Group, then class
[-14 -46 -1 33 15 6 -20 2 7 1 12 -18 58 0 -19 9 -1 -6 -6 -1 -39 19 -5 12 -10 -10 -8 -2 2 10 0 -29 -9 -8 0 -1 4 4 23 14 -36 15 26 20 -13 -11 -3 13 33 -25 3 -18 -30 -7 -11 -16 5 27 -17 18 1 16 29 -8 -15 6 -6 -5 -9 11 -27 -2 32 -11 -17 -11 -1 34 -7 -2 -5 -4 -9 9 -4 -12 10 -4 -8 3 -11 1 27 -10 -7 16 -3 -6 -5 -6 -5 -3 10 38 18 -56 0 -12 -3 1 -15 -6 7 6 4 0 16 -37 -11 1 -8 -53 10 12 23 3 -1 20 10 3 -25 8 5 8 4 -11 -8 20 4 3 6 1 -18 19 12 -2 7 -3 4 44 6 26 -4 3 -4 3 4 9 -2 2 -9 19 -15 8 11 23 -1 -22 18 12 21 -5 17 46 -6 11]	Z587 Z179
[-18 -51 12 19 29 0 -24 0 -5 10 1 -14 31 -2 -8 28 -1 -2 -46 -7 -16 22 -1 5 -19 10 -5 0 0 0 -10 -19 -1 -7 3 3 4 4 28 3 -40 13 25 11 -14 -4 -1 15 22 -35 -1 -17 -21 -4 -15 -11 0 23 -16 14 -5 -7 19 -1 -12 -1 -7 -17 5 9 -17 6 -30 -14 -3 -7 15 28 -5 0 -17 0 -3 20 -5 -8 12 -5 -8 6 -8 -7 17 -15 -9 17 -5 2 -7 -10 29 -4 4 18 2 -61 2 -15 -5 -2 -4 -6 -14 4 2 -12 14 -34 -2 2 -24 -46 7 10 23 10 -13 13 7 -5 -22 -2 -1 29 -4 -18 10 -3 -3 1 2 -7 -14 17 11 4 -5 0 5 34 4 24 -15 -53 -7 12 3 6 1 6 -9 22 -10 5 10 12 -4 -20 26 22 22 -4 8 54 -1 -13]	Z587 Z179
[-12 -47 4 24 17 11 -19 7 -1 6 2 -14 56 10 -11 12 1 0 -29 5 -22 23 -1 5 -13 23 0 1 -7 4 5 -5 -10 -2 -7 0 4 9 18 13 -25 14 18 50 -14 -8 -4 8 22 -24 2 12 -31 -10 -6 -12 4 23 -13 7 -4 4 29 0 -8 3 -7 -11 -4 10 -26 -1 16 -10 -6 -4 -3 28 -8 -2 -1 -2 -3 17 5 -7 6 -7 -10 8 -12 -3 31 -16 -13 11 3 -2 -2 -2 -2 -6 13 24 9 -40 -5 -13 -5 0 -12 -8 5 5 9 7 15 -41 -11 2 -6 -40 11 20 15 7 -6 5 10 -1 -23 1 2 7 2 -9 -8 5 4 -9 0 -2 -16 15 13 2 12 -3 0 49 -1 18 -4 9 -1 11 2 0 2 15 -6 21 -21 8 15 9 3 -15 15 28 20 -12 10 32 -4 1]	Z587 Z179
[8 25 -1 -7 -8 -3 14 3 -3 -6 -1 -3 -1 -7 -4 -9 1 -3 29 7 -12 -7 -1 -8 6 -2 2 1 3 3 1 4 -3 -1 7 0 -2 -3 -9 3 -15 -10 -8 -7 -1 -3 3 -3 -1 7 2 16 9 9 8 5 -2 -17 13 -5 3 12 -16 3 -9 -3 3 10 -5 0 5 0 16 7 -6 4 -7 -13 3 -2 9 4 1 -10 1 -6 -4 5 0 -2 -3 4 -9 4 10 -14 0 7 -5 0 2 3 -2 -4 -2 11 -4 7 8 -5 7 -1 4 2 0 -3 -5 14 1 -5 10 8 -8 -17 2 -3 3 -4 -8 1 9 -2 6 -15 2 7 -2 9 -1 4 -8 2 7 -9 -12 0 -5 4 0 -34 1 12 11 16 1 -10 -5 2 4 -3 3 -6 0 -1 -4 2 -4 5 -8 -17 -5 2 -3 -30 0 2]	Z813 Z428
[1 16 -8 3 -6 5 7 0 -7 -5 -1 -18 28 -4 -29 -9 3 0 33 21 -38 3 -8 9 -1 -2 5 -2 1 8 -2 9 -7 0 15 10 0 1 -3 14 -30 -10 1 -8 -12 -4 2 7 24 -6 2 -8 -4 12 17 7 -4 -18 24 7 3 34 -7 5 -45 0 1 9 -11 3 -1 2 15 1 -13 -1 6 -6 -1 1 16 3 -6 -13 2 -12 -4 8 -7 -2 -2 4 -3 4 16 9 -5 2 -5 -5 4 -1 2 10 -5 -16 -7 11 4 0 1 0 10 8 -2 -12 0 5 -4 -3 8 -27 -6 -6 13 5 0 8 -9 3 9 -1 9 -22 -4 3 -5 12 4 3 -6 9 -4 -1 -11 5 -2 7 5 -22 -3 41 21 7 -3 -9 1 -8 -5 4 0 4 -9 -6 -5 12 1 1 3 -22 5 10 2 -23 0 6]	Z813 Z719
[10 35 -2 -19 -21 -4 10 0 -4 -5 -2 6 -28 -2 6 -8 -3 0 31 2 -11 -10 4 -5 15 -2 1 -4 5 -2 2 10 5 -8 8 1 6 -2 -11 3 -6 -16 -10 -7 7 -3 9 -6 2 14 4 2 10 2 4 9 -7 -25 5 -2 -1 -1 -19 -2 -3 3 5 7 -3 -6 2 -2 2 1 -1 1 -5 -23 3 -2 -8 0 2 -10 -5 2 -4 16 3 -5 1 7 -14 9 9 -9 4 3 5 7 5 3 4 -13 -11 35 -2 10 3 -2 9 8 -3 2 0 2 -6 16 6 -3 15 24 -5 -11 -3 -11 -1 -7 -11 4 15 0 13 -30 0 17 -4 9 3 -1 -7 -5 9 -11 -8 2 -19 -1 1 -35 -3 -4 12 9 0 -16 -2 -4 1 4 4 -11 10 -3 -12 1 4 11 -14 -16 -16 -4 -6 -21 -4 -3]	Z813 Z578
[17 -39 -14 22 -52 18 -15 -4 6 11 0 49 26 22 -34 -4 0 3 -12 -42 -41 15 -9 -5 -30 9 4 0 16 -2 -3 84 17 18 -10 -5 9 -10 -10 5 84 0 12 -12 8 -9 -11 23 1 -8 -7 -13 -25 -16 -5 -12 -1 22 -47 4 4 9 -3 7 -25 -12 -8 -11 -4 4 -12 4 20 -8 -8 -4 4 -10 0 7 42 -7 -13 -11 0 7 4 -43 0 11 -17 6 15 -8 -5 26 8 5 -18 -1 5 -26 14 -5 2 -50 5 -13 -6 12 -2 -23 7 -15 1 10 -4 -2 12 0 12 -28 5 46 20 -6 11 24 10 -1 -13 -3 4 12 11 -41 -8 -22 0 2 5 -2 -3 19 -4 -8 0 16 -2 36 -1 1 -16 35 -8 -9 -7 15 1 10 -1 -3 -6 -24 -7 -10 4 -1 13 -4 37 4 -3 61 4 -6]	Z674 Z381
[16 -2 -22 3 -49 4 -7 -7 4 9 7 41 -6 7 -9 -15 -1 1 24 -46 -16 0 -10 -6 -10 0 1 4 2 1 -3 47 25 7 -2 -5 10 -12 -14 -16 72 -6 0 -14 17 -7 -4 7 -11 11 1 -2 -14 -10 -6 15 2 13 -40 7 5 1 -18 11 -2 -10 -3 -6 -2 -7 -7 10 23 -3 -5 5 2 -8 3 5 9 -6 -5 -7 -3 5 -1 -17 11 10 -9 8 -2 -3 -4 2 7 4 -6 10 4 -21 7 -9 1 -3 -3 -7 0 12 1 -9 -1 2 1 10 -9 5 4 0 20 20 -2 13 -3 -17 9 14 1 4 0 -13 1 7 16 -23 0 -18 1 13 6 0 -2 11 -3 0 -1 5 -8 11 -1 -18 -13 53 -2 -13 1 13 1 2 -2 -10 5 -12 -10 -12 2 4 -2 -12 15 2 -8 29 3 -6]	Z674 Z381
[7 10 -2 -1 -25 2 8 -2 -2 -4 1 -3 20 4 -20 -8 -6 2 39 6 -44 0 5 3 8 1 -2 -2 19 4 3 9 -6 -2 9 1 6 -7 -10 9 -12 -11 1 -3 -4 -5 2 8 28 1 3 -7 1 1 11 8 0 -26 -1 10 6 21 -16 5 -28 6 -3 7 -4 -1 -4 5 34 6 -14 -2 -1 -11 -1 -2 7 -6 -5 -7 -4 -8 -6 10 -2 -6 -5 5 1 2 5 6 2 2 2 -1 5 -6 10 6 -5 -1 -2 10 -3 -3 -1 4 6 7 0 1 0 5 1 -8 13 -19 -7 0 19 -5 1 8 -15 -1 -3 2 5 -27 11 3 -2 16 6 4 -6 4 2 -4 -11 3 -7 -7 -2 -22 6 29 11 15 -6 -18 3 11 -4 4 5 -3 -3 -5 -9 14 0 -1 -7 -29 3 11 -2 -1 -1 1]	Z813 Z428
[9 -64 -11 15 -56 11 -9 3 0 -9 14 6 69 19 -35 2 -12 -12 34 -8 -88 26 -5 7 -16 -2 -1 5 0 7 -5 22 2 -29 8 4 15 -13 -5 11 -12 0 18 -10 -10 -24 8 17 9 -9 6 -13 -15 20 7 0 -2 -26 -20 24 7 27 -11 -4 -26 -1 -6 10 -13 -1 -3 9 67 -5 -18 -10 -8 -7 -4 -6 29 -11 -3 6 -11 -24 -8 7 -6 0 -13 6 11 -11 -3 18 -3 5 -9 -13 12 -7 17 12 4 -54 -3 -5 1 3 -4 -10 11 4 7 2 14 -9 -4 -8 13 -44 -5 27 33 0 -6 26 7 0 -11 -2 14 -21 5 -16 -8 31 11 -4 -1 1 -4 -3 -8 -3 -7 20 -2 -4 7 26 4 10 -7 -18 10 17 -6 11 1 7 -15 -19 -7 18 -4 -4 13 -18 34 6 4 44 1 7]	Z813 Z578
[2 -48 -15 2 -34 0 -12 4 7 12 -9 37 20 32 -2 -3 6 -1 16 -24 -7 19 -8 -7 -15 -6 1 -2 -2 -6 -4 88 8 20 -4 -5 2 -3 0 -17 65 17 -4 -10 11 6 -10 14 -24 4 -1 -6 -16 1 10 -4 -2 -14 -16 -10 3 -3 -1 6 -27 -2 3 -1 -3 1 4 10 -22 -2 9 9 11 -4 -12 3 5 3 -2 -40 -5 15 1 -14 5 3 -3 10 1 -5 -13 5 6 1 -12 1 2 -13 3 -16 2 -4 -9 3 1 15 -2 -6 9 -4 6 9 -9 -4 10 0 10 18 -1 11 -13 0 12 3 13 2 -1 0 5 21 8 -29 6 -50 -4 -2 5 -6 2 8 4 -9 -5 13 -11 26 -9 -18 -6 61 -1 -4 8 7 0 11 -2 -5 5 -11 6 -23 2 18 1 12 10 -2 -5 33 3 -9]	Z674 Z728
[7 -2 -15 21 -35 8 -9 0 5 8 -8 34 30 22 -28 -19 0 3 25 -14 -9 2 -11 0 -14 7 6 -4 1 3 -5 75 9 19 -11 -4 -6 -6 -7 -9 76 6 0 3 15 -8 -2 15 2 2 2 -9 -27 -15 1 -13 -3 14 -21 1 6 24 7 15 -36 0 0 -7 -9 -4 -4 2 24 -1 -5 0 1 12 -4 2 22 -10 0 -12 4 11 5 -24 1 8 -9 7 6 -8 -1 13 5 -1 -6 4 0 -23 15 14 6 -17 -6 -7 0 15 -21 -20 16 3 9 20 -10 -3 5 2 11 -15 5 15 2 -9 17 27 18 -3 -7 3 7 9 11 -33 -6 -35 1 6 2 -1 -15 18 1 -6 7 1 -2 42 -8 3 -2 88 -7 -9 10 14 1 10 -9 -8 -4 -18 4 -11 6 -3 3 -18 5 -6 0 21 -3 -9]	Z674 Z314
[13 -15 -9 19 -46 18 -7 -5 4 5 1 30 10 15 -25 -4 -6 7 10 -35 -32 4 -5 -3 -18 6 2 3 -4 1 -5 32 11 6 -4 -3 3 -8 -3 -14 65 -9 9 -5 10 -1 -3 6 15 -6 -2 -10 -25 -23 0 -11 1 14 -40 10 0 7 -17 3 -20 -11 1 -6 -4 -2 -7 5 32 -9 -11 2 4 5 3 -2 17 -15 -3 -2 7 0 -3 -13 2 4 -8 3 11 -4 -3 14 4 1 -12 -2 7 -21 10 8 3 -29 -1 -9 -2 7 -2 -17 3 8 2 9 5 -2 1 -3 5 -25 1 21 15 -8 6 23 3 3 -10 -1 -3 1 11 -22 -8 -7 -1 8 2 0 -10 11 1 -4 -6 4 -1 16 -2 0 -11 13 -1 -7 5 9 1 2 -1 -8 -3 -14 -10 0 5 -8 9 -24 25 3 1 53 5 -1]	Z674 Z381
